Rows lie near named flat spaces through zero. A row that begins with a name and a colon came from that space; any other row is followed by the name of its block's space that it lies nearest.
dobus_gen: [-21   7   6 -22   4  25 -62  10  25  56   0 -16  34 -26 -16  10  15  22
  29  -9  54  -1]
rito_kif: [ 47   8  20 -15   2  41 -32  23  29 -36  12  -8 -45   3 -33 -47   8  -2
  -1 -24 -10  -7]
kune_todi: [ 23 -27 -15  -9  -9  -8 -54   1  52 -25   2 -43   4  10 -15 -34 -17  -9
  34  31  20 -21]
pupeb_zan: [ 69   3  14 -12   0  26   1  -8  34 -67  17 -11 -33 -43  -3 -27 -21  24
 -12   7 -17 -36]
dobus_gen: [ 46  47  52 -32  -5  69 -23  37  13  35 -27   1 -10 -20 -35 -24  57   2
   5 -20  36  10]
rito_kif: [-19   1  13   4   9   6 -48   4  21  14   6  16   0   4 -23  18   5  34
  23  14  50  11]
pupeb_zan: [ 49  27  11 -11   9  14 -19  21   3  15 -33 -20 -32  29 -30 -28   4 -32
 -11  30   6 -24]
pupeb_zan: [  6 -19 -28  -5 -11  11  18 -17  21  -8   3 -36  24 -34  38   0 -18  18
   1   4   5  -8]
kune_todi: [  1  51  33 -16  20  -6 -30  15 -39  19   0  38 -17  25 -59   2  42 -12
 -18 -13 -17   4]
pupeb_zan: [-78   8  -8  47  20 -38   2 -16 -41  27  26  76 -15  53 -37  60  63  17
 -26 -14  -6  46]
pupeb_zan: [-27   1 -11  21 -12  -2   5 -29  16  -8   2  23  25 -13  11  30  74  49
  -3  14  13  53]
vis_kego: [ 15   1   0  -7  -2 -14  41  20 -24  12 -47   6 -14  30   8  16 -35 -29
  -5  37  15 -26]
rito_kif: [ 30  34  27  -2  10  34 -21 -12   0  -8  59 -19 -12 -12 -37 -36   5  15
 -13 -33  -5   5]
dobus_gen: [ -4 -12 -17 -36 -20 -28  30   8 -17  11 -38 -13  45 -12  23  16 -13 -31
  11  13  -5 -30]
kune_todi: [ 29 -15   6  -5 -34  20  57 -10  13  14  15 -32  37 -48  14  -4  11 -21
   5 -20  19 -27]
kune_todi: [-64 -31  -7  24 -24  21  20  14  -9  26  44  -8  15  62  -6 -19  22 -17
  28 -70  26  78]
rito_kif: [  3  12   6   1   7   1  -1  10 -11  32 -10   4 -10  21 -25  14  -1 -12
  -5  13  27 -17]
dobus_gen: [ -9   8 -11  29  25  -8 -41 -14  12  38  -8 -11  -8  -1   3   5   3   3
  -9  30   4  -4]
vis_kego: [ 10 -21 -39  15  -8   6 -20 -24  45 -25  -3 -52   9  -3  35 -30   4  18
   6  30  -5  23]
vis_kego: [ 69 -24  12   5 -12  65 -27  19  87  14 -17 -53 -23 -43   4 -33 -14  -1
  25  20  66 -45]
pupeb_zan: [-17  -2  12 -11  -6 -16  36 -14 -26  18  24   7  42 -40  11  35 -37   8
   8 -12  19 -27]
pupeb_zan: [-13 -31 -34  10 -15 -16  10  15  21  18 -51   9  -7  36  -2  27  40 -23
   3  33  23  -8]
kune_todi: [ 46   9   9  -7   0  -6  -1 -27  11 -63  55  -7 -14 -19 -35 -15 -13  20
 -14   4 -17 -33]
vis_kego: [ 28  19  29  33   9 -38  39 -18 -24  18 -10  38 -13 -18 -18  31  20 -33
 -30  35 -15 -48]
vis_kego: [-23   1  34  19   5 -20 -41   2   4   7  21  25   3  28 -36   4  -3   7
  35  16  41  21]
dobus_gen: [ 13  59  41   2  22 -25  16 -39 -52 -16  24  28  18 -39   5  16 -19  37
 -25  24 -28   7]
pupeb_zan: [-37 -23   3  32   3  -8 -29  -6  19 -43  40  34 -21  30 -14  -3  15  32
  17 -17   0  51]
rito_kif: [-64 -37   0   4 -30 -12   8  -4  13  -4  10  35  54 -25  23  32  49  24
  39 -34  15  50]
rito_kif: [-67 -28 -44  -1  -4   3  -9  11   3  20 -15   4  14  35  22  25  14  20
  13 -15  19  46]
pupeb_zan: [-33  21  26  -2  18 -35  22  17 -68  43   2  57  -6  21 -35  41  -4 -38
 -17 -28 -16 -25]
kune_todi: [ -4  51  38 -17  19   0  39   0 -63   9   0  67  -6 -34  -8  47  13  23
 -39 -25 -27  -6]
vis_kego: [-14 -56 -31 -18 -10  27 -12  50  33 -29 -38 -20 -31  33  44 -34 -53 -16
  31 -26  -6  15]
dobus_gen: [-35 -37 -24  29  19  44 -52  27  54   4 -13  22 -57  12  15   7  14  35
   5 -26  16  30]
rito_kif: [ 15  21  -2  -6  13   0   9  -2 -31 -11   6 -28 -12  20  14 -37 -45 -18
 -17  -5 -40   7]
rito_kif: [-40   0 -21  -8  -1  46 -17   9   7  24  16  -7   6  12   1   3  33  36
   1 -48  21  51]
vis_kego: [ -7  15  -3  -4   1  -1  34   7 -26  48 -24  19   2  18 -18  50  12  -1
 -16  21  43 -19]
rito_kif: [ -5  12   4  -4   0   4  17   6 -18  39  -9   2   9   6  -8  18   5 -10
  -5   0  22  -8]
vis_kego: [-22  -8   5 -31   0  11 -21  38  -7 -17  -9  21 -15  30 -11  -7 -16   2
  19 -33   0  18]
pupeb_zan: [  8  13  30  14   3  12 -40 -21  27 -52  39  12  -3 -19  -8 -24  18  53
  15   1  -1  47]
vis_kego: [-20 -26  19  36  -8 -25  13 -15  10 -15  25  30   6  -4   3  20 -10  10
  23  10  23   9]
dobus_gen: [ 14  -2  29  -9   0  54 -46  22  43 -38  27  16 -34 -11 -26 -26  17  41
  19 -39  19  26]
dobus_gen: [ -2   4  14  -6  -1 -12  25   2 -10 -30 -13  72 -15 -26 -10  48  43  23
 -19  -5 -18 -11]
kune_todi: [-35   7  -9  50  14  -4  -8 -17  -5  12  14  25 -23  41 -10  12  47  20
 -18   6   0  55]
dobus_gen: [-19 -15  -8  12   3   6 -51  -6  30 -19  21 -29   2  32   6 -27 -35  34
  36  20  36  45]
kune_todi: [  0 -42 -27  26  -2  -3 -21 -16  43 -68  36 -31 -24  33  15 -32 -56  30
  22  22  10  23]
rito_kif: [ 16  -6  25 -17 -16 -36  24  18 -27 -16  -2   2   8  28 -20 -20 -33 -58
  21   2 -11 -26]
rito_kif: [ -7  32  38  12  15 -37   7 -15 -36  55 -16  19  32 -17   0  43 -35   2
   9  58  46 -23]
pupeb_zan: [  3  -4  10  -7 -18   3  15   0  10 -13 -12  15  17 -20   6  10  31  12
  10   3  10  12]
pupeb_zan: [ 42 -17  38 -26 -43  15   8  19  47 -43 -29   8  21 -28  -2 -11  24   8
  48  25  47   0]
dobus_gen: [-50   1 -29  17  13 -29  21 -29 -42  57  22 -26  41   3  29  25 -44  -7
  -9   0   1   0]
vis_kego: [-39 -71 -97  13 -11  37  -7  24  70  12 -61 -20 -32  37  44  26  37  21
  -3   8  31  20]
vis_kego: [ 18 -13   7  -8   1  -1 -37  22  29 -56 -19  23 -38  10 -10 -25  11  -2
  10   2 -29   2]
kune_todi: [ -4  18  39  15   6  22  15  13 -18  37   0  24  -7 -16   2   4   9  -9
  -3 -28   7  11]
kune_todi: [ -7 -14   4  -7  -3  -9 -44   1  30 -11   2   4  12  -5 -16   4   3  18
  30  17  28  -3]
dobus_gen: [ 22  21  29  22   9  32   6   1   0 -19  29  25 -46   6 -26 -14  27  15
 -22 -26  -9  21]
rito_kif: [ -7  31  60  -2   2  18 -18  15 -14  35  16  30  11  -5 -36   5  17   8
  22 -19  44  20]
dobus_gen: [  2   6   1  10  -9   6  20   2 -11  14   3 -12  -1  36 -11 -10  10 -15
  -2   4  17  19]
kune_todi: [ 11 -21 -33 -22 -22   1  56  -4  -6 -12 -11 -37  24 -14  39  -2 -30 -15
  -6  -4 -13 -21]
vis_kego: [  1  29   0  11   2 -10   7 -35 -15  30  19 -15  32  -9 -12  17  22  16
 -14  28  21   3]
kune_todi: [-16 -28 -26  37 -18  16  -3  13  20  27  -4 -53  -9  85   4 -53  14 -44
  21  -1  24  59]
[-31   4  12   5   0  -3  11 -15 -15   0  51  42   9  -9 -34  41  27  35
  -5 -34  18   9]
dobus_gen
[ 13  -8   0  28   7 -22  10   7   0  -3 -21  27 -41  29 -19   7  21 -35
 -18  20 -19 -21]
rito_kif
[ 28  -1 -22 -15   6 -25  -5 -16  -6 -30  18 -48   1  14  -2 -26 -69 -13
  -4  30 -17 -39]
rito_kif
[-27   6  -9  -1  14   6  -9   0 -20  19  22  13  -2 -22  -2  -2  33 -14
 -26 -69 -60   2]
vis_kego
[ 36 -59 -23  26  -3  15 -56  21  87 -51  10  -9 -73  19 -37 -43  32 -30
   6 -14 -20 -35]
dobus_gen
[  4  17   5   5  14   9 -19  -8   1  12   8  -5  -5  -5  -7   3  -8  19
  -5  11  14   0]
rito_kif
[ -8   6   1   7   6  -4  16 -18  -5  20   0  26  14 -55  11  41  29  16
 -22  -8 -12 -22]
kune_todi
[ 25 -24   8  12  -5  51 -23  12  62  21   7 -15 -17 -44  -6  -6  17   8
  13 -20  42 -28]
vis_kego
[ 29   5  33 -31  -1  13 -26   8  22 -67   9  30 -11 -48  -7 -11  -1  36
  12 -15 -19  -8]
dobus_gen
[-10 -45  39  10 -10  42 -41  33  59   0  31  12 -14 -18 -15 -11 -26  15
  60 -42  68   1]
vis_kego
[-39 -14   2  -9 -14   0  12  29 -21  27 -14   6  16  34   6  -4   2 -32
  23 -34   6  30]
pupeb_zan
[-25 -30 -11  -1 -16  32 -30   3  50 -29  19  14   4 -23   3  -1  55  43
  19 -42   7  41]
rito_kif
[-33  13  12 -14   3  19  27   8 -28  24   2  48  10 -30   5  49  20  31
 -12 -43   8  10]
dobus_gen
[ 10  19  26  -2   2   1 -42 -15  12 -13  33 -12  17  -9 -24 -25   4  20
  20   7  14  18]
vis_kego
[-23  -6  -3 -18   0  -8 -21  14  -5 -13  -4  10   4  25  -6   2 -17  10
  19  -2   8  16]
kune_todi
[-31 -27 -49  37   7 -10 -35   0  24  11 -23 -30 -20  69  17 -22   7 -12
   5  30  -1  43]
kune_todi
[-32  24   1   6  31  -7 -37  -1 -35  24  14  -6  -2   8  12 -26 -18 -14
 -12 -35 -55  26]
pupeb_zan
[ 32  26  12 -21   0  -1  39  -6 -22   2 -26  13   9 -46  13  26  -1   5
 -25  18 -11 -37]
kune_todi
[ -5 -27 -20 -28 -14  38 -10  61  23   3 -48   7 -38  51 -16  -9  26 -24
  12 -28  18   7]
rito_kif
[  7  36  44   5   5   8 -12   1 -18   6  28  21  -9  28 -50  -4  14  13
   6   3  34  25]
pupeb_zan
[ 19 -25 -21  35   5   8   2 -10  34   8 -16 -36 -16 -20  44 -18 -24 -12
  -5  22  -8 -16]
kune_todi
[-39 -23 -45  -6 -17 -20  -1   5   9  -6 -50 -11  21  63  25  16   5  18
  25  56  39  50]
kune_todi
[ -9 -41  -3  -6 -37  29  13  19  38 -52   1   3   2  10  20 -25  25  15
  34 -33  10  54]
pupeb_zan
[ -1   7 -14   0   8 -16  32  -7 -32  34 -21 -16  14 -18  34   7 -24 -32
 -23   1 -34 -27]
dobus_gen
[  8  16  45   5 -10  16 -33  10  17 -24  12  19  -5  26 -35 -26  36  21
  31   6  33  55]
pupeb_zan

Rows lie near named flat spaces through zero. A row that begins with a name and a colon came from that space; any other row is followed by the name of its block's space that it lies nearest.
val_dibe: [-32  11 -25 -23  24 -16   5 -45 -16 -32  -8  60  19 -13 -22 -53  36   6
  12 -26  -7  -5]
pozo_guga: [ 31  19 -42 -21  50  20 -38 -34 -11  31   4 -22   1 -46  10  17 -25 -66
   6 -57  17 -18]
daziz_lam: [-14 -12 -32  12  13  -6 -28  -1  22 -30  22 -21   1 -27  20 -39   1 -50
 -16  37   2 -23]
bogin_lamip: [ 16 -38  12 -51 -22 -32  36 -59 -21 -69 -19 -21  -9 -13 -34 -20  16  18
  11   9  13 -17]
faf_tavar: [-67   0  26  18 -65   5   4  63  11 -54  33   3   8  -3   1   8  22  20
   2 -10  38 -32]
pozo_guga: [-29  16  -8  18   9  -6  -7 -16  -1 -18  13  18  17 -10   2 -20  -7 -23
  18 -42  11 -26]
val_dibe: [-18 -20  37  37  20 -48  37 -62 -20  17 -10 -22   1  -3  22 -43  -2  17
  60 -12  30 -37]
daziz_lam: [  4  10 -20 -38 -31  47 -28  40   5 -15 -19  -4  19 -20 -15  61  -3 -15
   5 -61  35   2]
daziz_lam: [-12 -30  24 -11  -6 -59  51 -93   1  -4 -28 -26 -21 -68   0 -71  19  35
  45  22  22 -19]
daziz_lam: [ 12   8  48   6 -30  16  25  14 -10  20  14 -31 -14   6 -11  55 -30  33
   5 -25  11  -4]
bogin_lamip: [ -8  30  -8   4  45  -8  -7 -35  21  41  12  38   1   9   5 -38  -6   2
  -1 -14 -29  17]
suvo_piti: [-31  -8  30 -43 -65  -5  30  -2 -28 -42  -5 -20 -28 -35  -6   3  48  59
  24  -3  51 -21]
bogin_lamip: [  0   4  45  17 -69   9  54  24  -4 -15   0   3  -9 -33 -50  44 -24  53
 -21   9 -25  19]
pozo_guga: [-23 -20 -49 -29 -28 -16 -40  34 -12 -55 -25   6  -8 -10  38 -30  73 -31
   8  29  45 -14]
faf_tavar: [  9  19   3 -12 -67   1  24  -9   3 -43  -6   3 -27 -62 -35  14 -20  11
 -21   2 -20  13]
daziz_lam: [-44  14   0 -15 -22  80 -22  77 -19   5  21 -22   8 -22   6  51  29  33
  -6  -6  38 -11]
faf_tavar: [ 32 -15 -37   0  79  17 -22 -53  -9  25 -42 -11  37  20  10 -17 -22 -36
  33 -17  -4   1]
pozo_guga: [  5  26  -6  46   8 -28 -11 -34 -15   1  12 -10 -15 -12  34 -13 -38 -55
  27 -42  13 -34]
daziz_lam: [ -4  -4  60  10 -58 -24  45 -41 -23   0   4 -82 -57 -54  27   2 -13  42
  45   6  51 -39]
pozo_guga: [ 13 -54  37 -24 -23 -51  24 -38  51 -19   2 -66 -28   7  15 -43   1  19
   8  63  19 -10]
suvo_piti: [ 14   1 -13  13 -14 -52  31 -63   5 -49 -27  45  -6 -16 -29 -56 -14  -9
  -6  21 -51  18]
suvo_piti: [ 15   5   4 -24  32 -12  -4 -31   9  20  15   1 -18  36   9 -24   4  10
  -8  16 -17  11]
faf_tavar: [  0  10   7  -6  29  31  -3  14 -14   7  27  13  16  42 -19  23  -6  12
 -19 -12 -19   3]
bogin_lamip: [-13  14   3   8  28   5  12  -9 -12  -8  13  51  21  44 -28 -14   1  21
 -13  -5 -40  12]
daziz_lam: [ 13  12  -8  39  22  10 -18  17 -19  31  11 -14  -2   5  25  21 -23 -34
   0  -7  -1 -10]
pozo_guga: [ 25 -29  47 -18 -42 -36  36 -22  43 -10  14 -51 -35 -10 -13  -1 -23  24
 -15  40  -3   3]
daziz_lam: [ 26  13 -40 -23  20  25 -47  35   7  25 -18  22  28   8  -1  53  -7 -55
  -2 -72  17  11]
suvo_piti: [ 10   4  -7 -53  10 -10 -11   3 -14  -1  10  22 -26  43   6 -11  48  21
 -21  22  -7  18]
suvo_piti: [  3   8  -2   0  16  19   7   9 -29   7  10  16  -1   7 -16  10   9  18
 -23  18 -27  11]
bogin_lamip: [  2  -4  43  38 -48  -9  35  30  10   6   7 -13 -19   3  -6  20 -21  35
 -14  39 -20  15]
suvo_piti: [ 13 -10 -37   8  41   0 -32  24   0  -2   0  25  19  45   9 -13  13 -38
 -27  31 -27  13]
val_dibe: [-29  28   4  11  -2  -4  -5 -26   1  -2  15   3   0 -24  14 -14 -12 -12
  32 -59  28 -30]
bogin_lamip: [ -2  16   2  19 -13  19  13 -12 -54 -61 -19  23   5  65  -7  -4  -7  27
  15  10 -27   2]
val_dibe: [ -7 -38  47  10 -52 -35  30  32  -2   4  21 -59 -31 -42  13  21  19  16
   0  31  47 -30]
val_dibe: [-31 -16 -11  34   9 -13  -4  23 -13 -34  -2  29  31  32   5 -25  22 -13
   6  13   0 -15]
faf_tavar: [ 42  -5 -16   1  -1  -9  19 -83 -31 -34 -43 -33 -18 -37  -5 -22 -36 -16
  24  14 -15  -5]
suvo_piti: [-13 -12   4   6 -36 -18  21 -39  31 -51 -25  -9  -6 -19  -4 -51 -12  17
  15  39 -11   4]
val_dibe: [-62  -4  26  16 -39  -7  -1  88  56  -8  75  16  -3  -9  -6  -5  30  17
 -57  42  -2  -5]
faf_tavar: [ 20 -24 -32  27 105  -9 -36 -63 -15   7  21 -50  25  21  36 -40 -33 -87
  22  -6  11 -54]
pozo_guga: [ 34 -29   2   4  29   6  -3   9 -19  34  -9 -38   9   4   5  34  -8 -18
   2   6  12  -6]
bogin_lamip: [ -3  10 -21  17  41  -1  -7 -25 -18  -4  15  18  15  -8  -8 -18 -11 -32
  -6 -15 -18 -15]
val_dibe: [ 20  45 -21 -57 -12  28 -32  24  45  13   3  53   5  19 -29  43 -14 -10
 -31 -69 -20  44]
bogin_lamip: [-44   7 -37 -15  34  19 -52  64   3  29  11  43  17  29  36 -16  73  -5
  -8   7  22   7]
bogin_lamip: [ -8   8 -13  16  50  14 -14   8 -30  16  21  19  16  29   5  -3   9 -12
  -9  -2 -13  -8]
daziz_lam: [ 24   2 -22  -3  83  32 -37  29  22  93  11  16  55   2 -16  59 -25 -54
 -12 -81   4   7]
val_dibe: [ 46  12  -7 -36 -11  10  -3 -23  -5  11 -11 -28 -32 -25  -4  26 -19  -5
  -9  -5  -4  15]
pozo_guga: [-34 -31   7   7   9  22  -8  38   9  -3  -4 -14  42  18   4   8  20   9
  20  -4  37 -19]
faf_tavar: [ 36 -17   6 -45 -24  14   6 -25  19 -28 -29 -37 -11  18 -12   9 -18  20
   3  21  -4  19]
bogin_lamip: [ 20 -13  -1 -22   1 -11 -14 -31  11 -20  -7 -41 -13  24  24 -12 -12 -19
  21  -2  24 -16]
suvo_piti: [-13  12 -41 -13 -11   8 -19 -24 -35 -33 -38   3  -5 -44  21 -23  26 -18
  35 -16  30 -15]
faf_tavar: [ -6  21 -18  -5 -34  23 -18 -21   2 -72   0 -23 -24  13  20 -28 -20  -5
   4  29  -8  -8]
val_dibe: [-16  17   7  13  43   3 -19   6  31  47  32  15  13  38  17 -11 -10  -6
  -1 -23  -5   1]
pozo_guga: [ 30  21  31  40  36 -19  21 -57 -17  41  33 -27 -16  -1   2  10 -66 -22
  10 -39 -16 -23]
bogin_lamip: [ -6 -16  11 -13  51 -20  -3  13  42  63   6  37  22  56   1 -21  29  23
 -11  11 -15  30]
faf_tavar: [-10 -34 -19  13   2 -13   6 -21 -15 -22 -36 -22   9 -43  12 -35  21 -10
  26  36  20 -17]
pozo_guga: [-14  10  -1  27 -23 -14   5   7 -14 -43   8  20  -8  17   4 -19   1  -3
  -7  20 -17  -5]
faf_tavar: [ 11  -5  25  30  26 -33  -3  34  -2  66  26   6   3  35  19  33  -1 -22
   0 -34  16  -9]
daziz_lam: [-27  25 -42  -9  53  65 -54  49  30   2  35  47  61  33 -23  20 -10 -37
 -34 -46 -20   6]
suvo_piti: [-20 -15  19  30 -20 -25  22  16  36 -24  28  12   8  -6 -23 -18 -12   1
 -29  32 -26  -1]
pozo_guga: [-18   2 -12 -16 -14   2   1  16 -10 -32 -13  39 -11  40   4 -37  50  43
 -17  65 -28  30]
val_dibe: [-15  -1 -52  28   7   8 -20   7 -25 -47 -28  33  38 -27  -7 -12   4 -52
   8 -15  -2 -14]
faf_tavar: [ -1  43 -12   5  40  -2 -25 -17  13  32  37  28  -8  19  14 -14 -18 -26
 -12 -35 -20   1]
daziz_lam: [ -8  18 -10  11   3   3 -10 -11  -9 -17 -18  22  -8  56  28 -36   9  17
  16  26 -18  15]
daziz_lam: [  5  18 -22   6  31  36 -39  42  11  19  18  20  26  39   1  32 -16 -33
 -21 -29 -12   8]
suvo_piti: [ 22 -25 -53  29  70  -6 -35  -5 -29   6  -6  -9  20   2  25 -22   5 -74
  -8  34 -10 -16]
val_dibe: [-16  12  18 -19  18 -35  20 -28  54  17  32  56  -7  22 -26 -53  10  35
 -33  19 -50  32]
faf_tavar: [ -4  10  13  21 -13   1  16   6 -23  15 -35  26  14  15  -1  19   0  23
  33 -37   8   9]
faf_tavar: [ 20  26  -6 -23  25  14 -30  39  25  49  37  23 -22  53  11  16   7   3
 -51  21 -36  39]
pozo_guga: [  0  27 -34 -50  21  74 -42  -1  31  -1   7 -14  -5  11   6  -9  -6  15
 -23  30 -23  29]
bogin_lamip: [  9 -28  -5   9  21  22   8  38 -57   6  -1  -9  28 -20 -27  52  16 -11
 -13  -4  11 -17]
bogin_lamip: [ 19  16  17  26   2   9  -6  -2  42  17  -2  -2  10  59   7  13 -59  -5
   7 -19 -24  19]
pozo_guga: [-35  -5   6  22  31  49  -7  20  17   6  -1   4  46  51   1  -9  -7  31
  13  14  -9   5]
suvo_piti: [ -7  41  21 -12 -25 -12  -1  21  58  14  21  66   2  48 -22  14 -19  16
 -20 -55 -27  36]
val_dibe: [-37  -3  17  22 -19   7   3  12 -16   4  16 -40  -1 -54  20  11   5  -2
  31 -26  56 -46]
val_dibe: [ 39 -11  -9   3 -15 -41 -12  19  16  -1  -3   4 -10  12   5  21 -11 -51
 -19  -8  -2   6]
suvo_piti: [ 11  21 -19  -4  68  53 -38 -59 -13  61 -17 -66  -2  -6  57  -9 -31 -14
  61 -32  37 -21]
daziz_lam: [ 25  -2  -1 -27 -23 -43  11   8  -4 -15   4  39  -9  -5 -33  23  13 -19
 -28 -31  -7   9]
suvo_piti: [ 11  12  -4  -1  24 -26 -17   1  42  25  27  27  -4  32   5 -14 -11 -26
 -26  -7 -25  15]
[  7  18 -32  39  -6   6 -20   1  -7 -35  -8  10   4   1  11  -8 -30 -47
  -4   4 -22  -3]
pozo_guga
[-29  34   2 -22   8  21  -1  -2  12  33  -5  44   2  10  -1 -15  24  50
   9 -19  -8  27]
pozo_guga
[-24  19  -9   5 -14  25 -20  58  12   3  18  29  13   6  -3  25  10  -3
 -19 -18   1   8]
suvo_piti
[  1  47  -1  10 -44  37 -12   5 -16  11  -1 -36 -43 -49  31  27 -25   5
  15 -14  18  -4]
bogin_lamip
[-13 -28 -11  31 -23  21  -6  86 -18 -12  -7  -2  24 -14  -5  39  24 -11
 -22  37   8  -1]
faf_tavar
[ -4 -44  33  -1 -36  22  33  35 -42 -62  10 -45   5  18 -29  34  12  38
 -15  53   8 -22]
faf_tavar
[-18  -2   6  32 -29 -37  42 -86 -21 -62 -29 -12 -19 -50   3 -74 -13  14
  40  31  -7 -23]
daziz_lam
[ 10   5  22 -19  -8 -41  27 -13 -31  25  13  15 -27 -28 -13  16  24  12
  -2 -33  14  -7]
pozo_guga
[ -6  18 -20 -25  -4   4 -18   2 -25 -23  22   4 -18 -20   3   2  20 -20
 -13 -15  13 -18]
pozo_guga
[  5   4  37  15   3  24  17  12  26  58  -6 -12   9  18  -5  29 -29  42
   9  -8  -8  24]
pozo_guga
[  0 -20   1 -36  23  52 -43  85  -4  30  20 -29  25  60  15  70  30  -3
  -9 -21  48  -9]
bogin_lamip
[-18 -18   2   3 -31 -23   9  20  18 -11 -30  22  10  -1   2 -15  29  15
  13  11  13  11]
pozo_guga
[ 16  -7  33  -9 -26  14  14  36   1  26   7 -29 -21  15   0  42   0  38
 -15  26   2  16]
pozo_guga
[  3  -7  30  17 -22   7  22  35  16   6  38 -15   6 -31 -38  47 -30  -1
 -36  -7 -10  -6]
bogin_lamip
[ 33  22   0   7  -5 -28   8 -29  17  26   8   9 -11 -55 -22  23 -47 -43
 -10 -60 -12   1]
faf_tavar
[  7 -37   7  -2  19   6 -11   6 -11  17  -2 -65   4   2  30  14   7 -13
  24  10  49 -31]
suvo_piti
[-12   0  -2 -53 -50  21   7  23 -33 -63 -17  18  -5  11 -25  21  43  41
  -3  -4  15   6]
val_dibe
[ -3  -2  -8   1  33 -13 -26  18  31  15  31  15   7  44  14 -16   6 -25
 -23   8 -10   2]
suvo_piti
[ 25  -7 -11  36  38  -1 -14  -6   7  25 -12  -8  23  24  13   7 -37 -42
  10 -13  -9  -1]
bogin_lamip
[ 22  10  11   8  28  56 -22  62   1  24  21  13  52  80 -30  94 -47 -20
 -18 -74  -9   6]
faf_tavar
[-13  17   9  -3 -28 -26   5  -8   4  -6   7  12 -25 -11  13 -15  11   7
   8 -12  11  -4]
pozo_guga
[ 43  -3 -16 -25  -7   9 -20  29   8  21 -12 -10  -5  -8  -5  50  -9 -29
 -20 -16   4  18]
val_dibe
[ 33 -11 -11  -2  68   0 -40   5  26  93 -13 -25   4  50  54   4  -1 -26
  18  -1  17  15]
daziz_lam
[  8 -11 -27  -7  20 -10 -26  23  -3  22  -2   4  16 -29   5  22  15 -53
  -2 -38  29 -14]
val_dibe
[ 16 -37  23 -10  32  -4  19 -14  -9  12  14 -35  11  10 -17  10  -3   8
  -5  14   5 -15]
pozo_guga
[ 17 -22  40 -19 -20 -17  23  19  14  25  28 -33 -17 -18 -18  40  -2  13
 -22  -2  16  -5]
daziz_lam
[-24  28  -9 -55 -52 -44 -11  35  39 -38  29  83 -33  23 -12 -28  60  15
 -49   4 -18  32]
suvo_piti
[-21 -21   1 -39 -13  24  -8   2  41 -40   3 -21  24   0 -18  -6   2  11
   2  -3  21  -9]
faf_tavar
[-16  28 -27  -4   8   6 -12 -15  -8 -30  -8  53  20  11 -13 -17   2 -12
   6 -40 -13   3]
daziz_lam
